Here is a tiny trained network, its code and every weight. The questions are about switching its units off for an input and a class, where a switched-off unit gives its printed mean instead of its output.

import numpy as np


def w(rows, s, z=0):
    codes = np.array(rows[::2]) - 128.0
    scale = np.full(codes.shape[1], s)
    scale[-1] = z or s
    return codes * scale


def norm(h):
    return h / np.sqrt((h * h).mean(-1, keepdims=True) + 1e-5)


def f(y):
    return y / 2 * (1 + np.tanh(0.7978845608 * (y + 0.044715 * y**3)))


def log_softmax(a):
    a = a - a.max(-1, keepdims=True)
    return a - np.log(np.exp(a).sum(-1, keepdims=True))


def net(x, mask):
    res = np.array(x, float).reshape(1, 7) / 4 @ E
    u = 0
    for l in range(3):
        y = f(norm(res) @ A[l][:, :-1].T + A[l][:, -1])
        res = res + np.where(mask[u : u + 5], y, B[l][:, -1]) @ B[l][:, :-1]
        u += 5
    return log_softmax(norm(res)[-1] @ U[:, :-1].T + U[:, -1])


A, B = {}, {}
E = w([
[252,55,72,183,156,26,124,179],'x0',
[128,126,129,125,126,124,126,125],'x1',
[129,131,130,130,132,129,126,126],'x2',
[76,191,221,148,151,19,159,131],'x3',
[121,11,199,55,130,43,41,170],'x4',
[131,127,127,123,133,127,126,124],'x5',
[125,128,128,129,127,129,132,131],'x6',
],0.0004)
A[0] = w([
[66,55,108,27,61,195,58,127,1],'0.n1',
[183,186,82,224,156,25,191,150,171],'0.n2',
[105,109,193,100,154,85,92,150,143],'0.n3',
[88,71,134,56,71,153,81,155,112],'0.n4',
[237,54,7,205,115,167,128,132,150],'0.n5',
],0.0016,0.00053)
B[0] = w([
[144,113,199,186,252,174,94,62,137],'0.n1',
[180,116,235,205,207,202,170,122,236],'0.n2',
[158,94,47,149,77,124,121,154,148],'0.n3',
[198,108,166,149,197,188,88,74,139],'0.n4',
[126,237,116,73,83,173,114,194,254],'0.n5',
],0.0014,0.00094)
A[1] = w([
[28,119,160,165,41,93,165,90,98],'1.n1',
[30,247,129,125,117,237,178,56,53],'1.n2',
[42,51,239,50,191,65,67,73,23],'1.n3',
[240,3,69,66,117,117,49,212,2],'1.n4',
[30,59,206,50,122,27,53,122,2],'1.n5',
],0.0014,0.0002)
B[1] = w([
[119,202,138,103,173,101,78,115,133],'1.n1',
[171,41,66,104,125,23,80,130,254],'1.n2',
[96,198,126,193,71,214,125,184,167],'1.n3',
[104,134,130,10,168,105,71,130,192],'1.n4',
[88,205,102,153,45,155,201,183,144],'1.n5',
],0.0013,0.00086)
A[2] = w([
[87,75,162,90,147,189,90,115,4],'2.n1',
[145,120,178,147,118,2,104,206,120],'2.n2',
[79,208,105,194,149,108,194,72,39],'2.n3',
[118,120,30,99,125,211,98,13,115],'2.n4',
[61,172,178,126,137,44,111,29,43],'2.n5',
],0.0019,0.00032)
B[2] = w([
[231,77,152,168,151,74,130,66,115],'2.n1',
[51,65,47,156,81,112,204,8,248],'2.n2',
[134,80,159,40,168,99,38,117,214],'2.n3',
[30,74,112,207,59,49,235,103,254],'2.n4',
[224,152,55,82,193,149,93,137,150],'2.n5',
],0.0017,0.00054)
U = w([
[27,44,47,198,32,40,228,58,251],'0',
[105,217,66,13,229,50,37,32,96],'1',
[217,223,25,134,61,243,184,228,115],'2',
[219,187,231,222,238,83,223,137,71],'3',
[140,42,229,216,143,241,42,36,117],'4',
[18,239,228,127,44,153,59,210,125],'5',
[207,31,115,3,100,109,33,213,77],'6',
],0.0062,0.0016)

Each question gives the input, the list of numbers given to net, and the class t.
The units are the neurons (one row each of A and B). Each row of codes is followed by its name. A weight is (code - 128) times the scale printed after its matrix; where a second scale follows, it is the last column's (A, B and U).
mask holds one flag per neuron, layer by layer. A switched-off neuron (its flag False) gives its mean, the last column of its row in B, instead of its output. The means were averaged over made-up inputs and are rounded, as every weight is.
A unit's drop is (log p(t) with every unit on - log p(t) with that unit switched off) / (log p(t) with every unit on - log p(t) with every unit switched off).
The circuit of an input: a set's keep is (log p(t) with only the set's units on - log p(t) with every unit switched off) / (log p(t) with every unit on - log p(t) with every unit switched off). Starting from the 12 units with the biggest drops (on a tie, the unit counted first), units are removed one at a time, each time the one whose removal leaves the highest keep (on an exact tie, the one counted first), for as long as the keep stays at least 0.8.
units of the circuit, in order: the units of the circuit, biggest drop first
unit that matters most: the unit with the biggest drop
top k neurons: the k neurons with the biggest drops, biggest first
top k neurons in layer l: the k neurons of layer l with the biggest drops, biggest first
input [-6,-1,4,-8,-6,-8,8], class 0: unit that matters most	2.n4
input [-8,-2,-8,6,-2,-8,-2], class 1: units of the circuit, in order	(2.n5 1.n2)
input [0,8,5,-2,5,8,3], class 4: top 2 neurons	(0.n1 0.n4)
input [-2,7,8,1,5,-7,-5], class 5: top 3 neurons	(1.n3 1.n5 0.n2)
input [-6,-8,-3,-2,4,6,5], class 4: top 2 neurons	(0.n1 0.n4)
input [5,-1,2,7,2,7,-4], class 0: top 3 neurons in layer 0	(0.n1 0.n3 0.n4)
input [8,-2,-7,5,2,-8,6], class 0: top 2 neurons	(2.n2 0.n1)
input [-7,8,7,6,-6,8,-6], class 1: top 2 neurons in layer 2	(2.n5 2.n3)
input [-6,-6,-8,-1,1,-7,7], class 4: top 3 neurons	(0.n1 0.n5 2.n2)
input [2,5,3,2,-8,8,-2], class 3: top 2 neurons	(0.n2 1.n4)
input [-7,-1,2,-6,-7,0,1], class 0: top 2 neurons	(2.n4 1.n2)
input [6,-4,-6,-3,-1,1,8], class 2: top 2 neurons	(0.n5 2.n3)
input [-6,1,-3,-4,2,-3,-2], class 4: top 2 neurons in layer 2	(2.n2 2.n1)
input [-6,6,4,3,-8,-4,3], class 1: units of the circuit, in order	(2.n3 1.n2)
input [0,-6,-5,-7,2,7,0], class 4: units of the circuit, in order	(0.n1)
input [-1,2,7,8,0,3,1], class 1: top 4 neurons	(2.n4 2.n3 2.n5 1.n1)
input [-1,-4,-8,-3,-8,8,-3], class 0: top 2 neurons	(2.n4 1.n2)
input [-5,1,-7,0,3,-1,-4], class 4: top 2 neurons	(0.n1 0.n4)
input [-2,0,6,2,5,2,-1], class 5: top 3 neurons	(1.n3 1.n5 0.n2)
input [-1,5,-4,3,-8,0,3], class 1: unit that matters most	2.n3
input [-3,-5,0,2,-4,-6,-1], class 1: top 2 neurons in layer 2	(2.n5 2.n3)
input [1,5,-3,0,0,-2,-7], class 2: top 2 neurons in layer 0	(0.n5 0.n1)
input [0,6,-7,0,3,-2,8], class 4: top 2 neurons in layer 2	(2.n1 2.n2)
